Each row has a class, written as a number after it.
[-36 -58 -13 -31  31  -7  40  17  -6 -39  -6  52  15  28  14   3 -14  35
  -4  10 -50 -78   7  59  23 -59 -23   3 -56   2 -46  54 -24 -29   7   8] : 5
[ 19  23 -14 -48   1  -7   4  68  18 -20  52 -10  19 -14   6   4  23   0
 -31  19  29 -15 -31  27  49 -54  20 -14  10  -3 -23  -3   2  24  23 -43] : 1
[ 14 -13 -16  -6  33   3   9  18 -23  13   5 -61   0  -7  17  -3 -22   1
 -27 -22  -5 -21 -27 -23  -5  23   0   2  -1  12 -25 -12  10   4  -6  30] : 7
[-12  26 -32 -67   4 -14  -6  25  35 -26  42 -12  18   0   2  -3  72 -33
 -24 -23   5 -27 -12  18  20  -7  28  25 -32  31  -8 -52   4  38   6 -25] : 4
[ -6  13  40  -6  34 -57   2 -63   3 -15  33  49   8  31  45  12  -2 -13
  -6  -4 -23 -15 -63  26 -19 -24  17  24 -45  93  -9  39  18   7  -4 -21] : 6
[ 23 -13 -33  65 -12  21   1  20  16  15  44 -51  16  16 -85  38  38 -10
  -3 -37 -12 -17   2  71  26 -75  25 -36   9   8  -2  58  -9 -37 -12  32] : 7
[  4  11 -20  21  50 -14  19  33   7  -9  15  -9  -8 -18   8  -6 -15  -8
 -15  -6 -22 -33   1 -24 -17   2  13 -14  -8  26 -29 -18  22  38  -9  18] : 8
[ 36  -3 -39 -72  -5 -13  21  14   9 -68 -29  31  78  25  12  13  16 -26
 -48  -4 -20 -69  39   7  59 -55  34  -2  10  25  -4  25 -22  54  -4   4] : 4
[ 32  -7  13 -64 -19  23   5  50  -6 -46  19 -50  49  -6   8 -16  -4 -45
 -48   1  15 -69  10  19  45 -20  40  17 -13 -25  -6 -25 -11  47  15 -37] : 7
[  7 -10 -18  14  34  18  -3   3 -11   1 -20 -20  -4   5  21  14 -17 -12
 -13  -9 -20 -50   0 -19 -19  32   5  -3  17  -2 -16 -12  12  21 -18  27] : 4
[-67 -28  60  26  30 -28  15   0  11 -32  -8  34   0  56  59  18 -19  16
  22  14 -18 -37  11  -8  -2 -40  67 -12 -37  48 -12  15  22   1  19  19] : 5
[-47  24  46 -62  16   3  16  49   7 -20  42 -14 -23 -19  43 -47  33 -52
  26  44  40 -70 -34 -16  29  -9  14  15  -2 -96 -34 -46  10  43  48 -64] : 3
[  8  -4 -12   6  11  23  17  52   3 -21  -4 -14 -44   5  23  -5 -42 -28
 -10   6 -26 -39 -29 -49 -17   1   9  29 -13 -13 -61 -20  -9 -12  -2 -18] : 9
[  2   9   9 -56  -4  42  -8  -4 -27  -7   1  -7 -15 -12   5 -12   6   7
   0  -8   9  57 -45  11 -23  -6  -6  19 -36  22  16 -11 -24 -14 -14  -9] : 6
[ 22   4  -6  -2  28 -10 -11  14 -22   8   7  22 -15 -25  12 -10  12   1
   5  18  16   9 -30  24 -26 -10 -19 -14 -34  10  11   0 -27  12  -8 -29] : 3
[ 12   6  -5 -40  20  -7   0   4 -25 -21 -25  37   1 -24  14  14   6  18
  -2 -13 -15  58 -32 -11 -27   8 -18   0 -41  12   8  17   2  -4  -1 -34] : 8
[  7   0 -33   4  17 -37  -9  48  -5 -16   0  37 -27  -3  -3  -2 -12  27
 -33 -13  -7  19   8 -18 -15 -30 -15   3 -41  31 -26   3 -18  -2  -8 -22] : 9
[ -13   17  -16  -42    7    9   23    9  -11   -5   15  -48   -6    2
   11  -30   24  -19  -28   -6   22  -55  -11  -15   23  -40  -27  -13
   26 -106  -50    7  -22   11   15  -22] : 9
[ -2 -17 -24   0  40  17  -3  61  22  -1   2 -32 -10  -8  25 -11  -1   2
  -5  -6   6 -34 -16   0 -10  13  36   5   6  -1 -21 -29   9  16   5  13] : 1
[-21  12 -40 -66  28 -69  23  54  31 -24 -36  25  31  -5  36 -25  30   4
 -31   2 -33 -38   9 -37  22 -33  11   2 -28  33 -42   1  -3   3  21  -2] : 2
[ -1 -15 -17 -30  24  44  11  18   9   1  13 -41 -13  28  19 -27  -7  -9
 -23   1  -5 -53  -2 -18  -5  17  21  -4 -23   8 -49 -39   9  19 -15  53] : 0
[ -4 -17  12  15  25  35  -7  45  -6   6  17 -36  -8   0   8  -4  -6  -5
   5 -17 -15 -30 -10  -3 -45  19  32  12   5  10 -10 -33  10   0  -3  29] : 6
[ 16   2 -13  34  41   7   9   4 -18  25  12 -35 -26   2  17  -6 -49 -10
 -14 -21  -2 -47 -18 -25 -26  34   0  -9   0  35 -30 -24  16   4  -2  21] : 3
[ 26 -16 -14 -27  38  59  11   8 -17  21  10 -34 -19  22  20 -26   0  10
  -7   2   0 -25 -16   6 -27  22  -3 -16 -31 -32 -32 -36 -11   5   0  34] : 0
[  24    8  -21 -101   -1   -1   55   43    9  -22   25  -16   65  -52
   28  -28   19  -17  -44   16   20  -10  -18   -3   28   11   -9  -14
    9  -25  -22  -28   -4   19    8  -33] : 0
[ 22  -7  13  -3 -28  -8  15  33  22 -12   0 -54  40   2  19   6  24 -12
 -20  -3 -46 -85  -1 -25   9  56  16  51  22 -58   0 -32  29  14  17 -46] : 5
[-69 -20  -1 -16  26 -84  30 -26  -4 -41  20  54  13  18  40   4 -29  18
 -42 -34 -13 -24  -1   4  29 -30   3  -6 -40  -9 -32  74  40   6 -13  -4] : 9
[ 27  -8  -8 -53  38 -13  17   4  18 -22  88  58  60  49  -6 -11  33 -14
  10  20  -8 -53  19  54 -16 -18 -23   8 -40 -31 -41  -9  38  41  32  38] : 0
[-29 -32 -13   7  38  27   8  12  -3  14  -7 -50 -24 -17   3 -27  -3  -1
   8  -7 -10 -60 -11  -2 -35  36 -18  23 -14 -28 -20 -33  -5 -10 -13  22] : 5
[  1  23  15 -80 -40  26  33  51  36 -28  -6 -39  44  -6  44  -8  59 -16
 -13  22  19 -42 -26   2  59 -39   8  -4  44 -52   0 -20 -17  27  44 -35] : 10
[-14  13  20 -25  25  10 -33  36  -9  -2  -9  18 -54  11   8   4  -5  23
  10   6  21  24 -28 -31 -14 -14  -9  -8 -44  20   1  -2  24  -4  10  21] : 10
[-10 -11   2  39  17  35  -2   9  -2   3 -11 -56 -39 -10  -3 -14 -27   8
  -3 -11  -2 -38 -13 -26 -21  50   1  32  -3 -13   4 -47  12  22 -22  14] : 5
[-16 -22 -29 -13   9  10 -16  52  -7 -14  20   3 -30  -1 -29  -1  12  41
   5 -12   1  48   1  -9 -44  15 -27   7 -60 -14 -18 -17  15 -17 -26  29] : 0
[   6  -27   -6  -95   44  -86   34  -54  -11  -96   47   63   74   11
   29   -9    0  -14   -8  -15   -4  -62    2   44  -28  -10  -17    8
 -114   11    0   39   13   44  -23  -14] : 0
[-19   9  -1 -31  -1  22 -10  45  23   7  31 -45   2  13 -12 -30  49 -33
 -11 -24 -30 -45 -14   4 -25  16  -5  58 -14 -66 -39 -24  23 -24  16  -5] : 6
[-46   3  15 -44   1  13 -18  43  -7  -6 -10   5 -38  -6  13 -20 -13  19
 -14  -2 -12  36 -11 -38 -14  14   8  27 -45  30 -14 -20  19 -18 -11   8] : 6
[ 14  16   5 -24  32   8  13  23   3 -46   0 -37   3 -25 -27  -4   1 -37
  -7 -26  32 -47 -31 -16  33 -17  26   9  -5 -20  -2   2  18  49   9 -16] : 7
[-11  -5   7  19  18  44  -4  35  16  30  32 -26 -39   5  -7 -22 -10 -18
  10   3 -34 -37 -17  -8 -21  29  29  36   5  14 -30 -39  25  -8   0  33] : 6
[-32  25  -6 -20 -33  12  24  55  40   0  59 -21   9  33 -11 -34  43  -4
   3   4 -24  12  18  -7  25 -30  16  47  31 -41 -31 -41  20   8  29  33] : 6
[-48 -24  39 -66 -41 106   9 -50  16 -51 -51 -21  14  36  43   9 -39 -58
  -9  -9   6 -67 -48  25  49   8  55  46  -2  24 -25  -6   3   6   8  -6] : 2
[-24 -20 -18  -3   3  -7 -19  66 -13 -23 -30 -13 -24 -29  13  17   8  43
  19   1  -8  17 -14 -30 -44  19 -20  11 -17  -1  -5 -35 -10  -3 -10  -4] : 2
[-10 -25 -13   5  24 -12 -11  14 -21  -2  -2 -15  -6   4  11   7 -17  16
   3 -10  -3 -48   7 -11 -14  -2  22 -14   3  21 -10 -13  -1  15  -2  30] : 2
[-17  -1 -11 -20  24   0 -37  32 -26   9   7  -1 -31   4  -1  -7  29  25
  18 -13  26  40 -13   0 -28 -22  19 -11 -33  -3   8 -28 -12   3  11  16] : 2
[ 15 -11  22 -30  19 -21   1  50  12   9  20  31  49  -9  42 -41  41 -41
 -42  27  15 -23  -1  56   0 -28  27   0  -9 -60 -23   8 -22  -6  31 -71] : 0
[ 36  34 -28  -1  62   3  28 -12   5  36 -10 -80  23 -17  45 -26 -20  33
 -45  -6  15 -51  15   3 -32  18 -36 -79  -4  30 -14 -47 -16  26  14   4] : 1
[  4  -6 -10  93  10 -22  41 -41  22  10  54  -1  -9  44 -35  14   2  -2
  32  25 -47 -55   6  56   8 -84   9 -29 -15  17  -8  60 -18 -25 -20  36] : 5
[ 24  -4 -16  31  26   6   4  26  -1  -1 -16 -36  14  -3  17  19 -22  -8
  -8 -14 -13 -49  -8 -23 -28  10  22 -13  29  34 -18 -24   3  15   2  25] : 2
[  2   0   3 -27  35  37   1 -11 -13 -14 -16   0  -7 -19 -13   7  30 -19
  43 -15   3   1 -25  -2 -30   2   9 -17 -20 -31  11  11   1   4   6  -5] : 8
[ 36  31  15 -31 -27   7  -9 -30   5   7 -28  -8  48  37  18 -17  17 -29
 -26   5 -21 -13  42 -30   0   8   8  10  23 -20  -2 -15   4  21  35 -21] : 8
[ 51  -4 -17  16  31 -40  19 -41  -8  27 -49  41  54 -24 -19  16 -29  57
 -32  -5 -86 -56  97   5 -11  51 -29 -89 -49  33  38  54  37   2  -8   4] : 8
[  2  36  -7   8 -39 -14 -35  41  -3  -4  54 -71  -9  -2 -27  15  47  22
 -17   6  20 -31   2  -2  -4 -18 -30  -8  13 -34  -7 -56  -1  42   3 -32] : 2
[ 19   2  -8  -3  -6  29  22  39   4  -1  10 -36   2 -15 -16   6  -9   1
   3 -20 -34  -9 -13 -22 -19  22  13  17  14  18  -8 -23   7 -25   1   7] : 6
[ -4  -9  -4 -45   5   4 -26   0 -30 -10 -47  24  17 -36  -6   2  22  22
  -8  -3   5  35  14   1 -29   9 -41 -15 -20 -17  18  20 -12   2  -8 -27] : 8
[-14  -3  -3  -6  35  39  16   4   7  -8   9 -13 -12  -4   3   5  -5 -20
   7 -17 -27 -39 -29  -4 -13  31   3  11 -12 -16 -35  -9  41  15   5  15] : 8
[ 83  44 -24 -18  49 -12  -1  18   6  60  52 -42  -3   2  14 -46  44 -65
 -19  -6 -21 -68 -42  -1 -23  38  13  17 -31 -33 -20 -45   8   7  34 -37] : 3
[-17  -3 -23   1  29  43   3  10 -12  -1 -29 -45 -12   9  22   7 -21   4
 -23 -29  -9 -28  10 -27 -14  34   4 -13   4  -7 -18 -31  15  16 -15  44] : 4
[-12  -1  -2 -18   8  15 -12   6 -20 -28 -32   3 -29  10  10  24  -1  32
  -4 -21 -28  13 -24 -25 -24   9 -22   8 -46   8 -20   8  10  -2  -6 -16] : 8
[  13   23   16   10   25   66  -22   23    2   30   26  -51  -57   33
  -16  -37   35   -5   -1  -11    1  -23  -30    5    3   24   22   44
  -37 -102    4  -56   29   31   24   -4] : 5
[ -5 -22 -24   4  33 -86   9  10 -18 -34  55   7 -31  30  -6  28  42  35
  55 -24 -34 -73 -31  18 -13 -65  22  -5 -52  16 -19  18 -36 -13  20 -28] : 2
[ 57  42 -28  22   3 -46  11  25  20 -46 -54  15  37  51  10  23  17  19
 -32 -26 -50   1   2 -38  -1 -41   6  16 -17  -9  -4  30  13  26  17  -1] : 2
[-15  57 -12 -82  32 -31  41  20  24 -46  29 -14 -20   2  21 -64  34 -26
 -22 -24  49  20 -49 -35  11 -37  -2  32 -57 -23 -48 -49 -18  22  34 -59] : 0
[  7   6 -28 -36   7  27  11   2 -13   7  15 -16 -14   3 -14 -20   5  22
 -25  -4  17  33 -20  -4   1   3 -35  -8 -19 -35 -24  -2   6  -2 -19  26] : 0
[-27   1  22 -20 -33 -39 -13  43   6   3  35 -12  23 -33  13  -2  17  -2
 -21  34  37 -35   8  12  24 -33 -28 -18  53 -13  -3   3  -5   3  15 -32] : 10
[  9  17 -10 -81 -19  66  10 -21  -5  -4 -41 -31  22  -4   8 -18  38 -15
 -23  -6  -6 -25  13  31  29  13 -11 -14 -24 -75  19 -11 -27   0  13 -43] : 4
[-24  16 -29 -45  33  -2  29   8  -2 -54 -15 -17  -5 -14 -11 -20   1 -23
  -2 -19 -11 -38 -12 -42  -9 -13 -41  19 -17 -61 -46  17  15  22  -9   9] : 8
[ 20  16  16 -32   3  36  -2 -14 -23 -18 -14   5 -13  13  20  34   5   0
  17   5 -22  29 -56 -20 -31   3 -19   1 -32   7 -16   9   6 -12   6 -27] : 8
[ 30  13   9 -26   7  51  23 -75 -13  17  19 -47  50  65  22 -30  25 -43
  -7 -38  53  24 -12  45 -28 -39  18 -16  16 -40 -10 -10 -44 -20  37  12] : 0
[ 38  20  13 -31  -4  10 -13 -42 -16  33   4 -28  12  58  40  11   9  10
   4  42 -25   9   8  14 -16 -40  26 -82 -64  -2  15  43  -6 -42  -2  19] : 1
[ -4   8   9 -44   5   8  -1  -3 -20 -23 -11   8 -12   0   2  -1  15  22
  14  -2 -12  29 -30 -17 -20  -9 -13  16 -29   3  12  12  -3  -1 -15   6] : 6
[ 42 -22  43 -65  16   2 -43 -38 -62  22   4  21  28   9  18  11 -21 -32
 -19  -1  37  12 -27  30  11 -20  53 -21 -31  70  20  35 -20 -24  22 -33] : 7
[  2  -6 -33  29  -5  16  17  16   9   0   3 -35  -7 -15 -12   4 -26   1
 -41 -30   3 -27   9 -15  17  -1  17 -17  29  16 -14  -5  -3  14 -25  11] : 9
[  4 -19  -3  45  24  -2  17  14  -7 -14  -7 -33   2  32   9  10 -33 -10
   3 -13 -26 -42  -4 -35 -34  -5   9  23  13  -6 -29   6  10 -15  -6  41] : 5
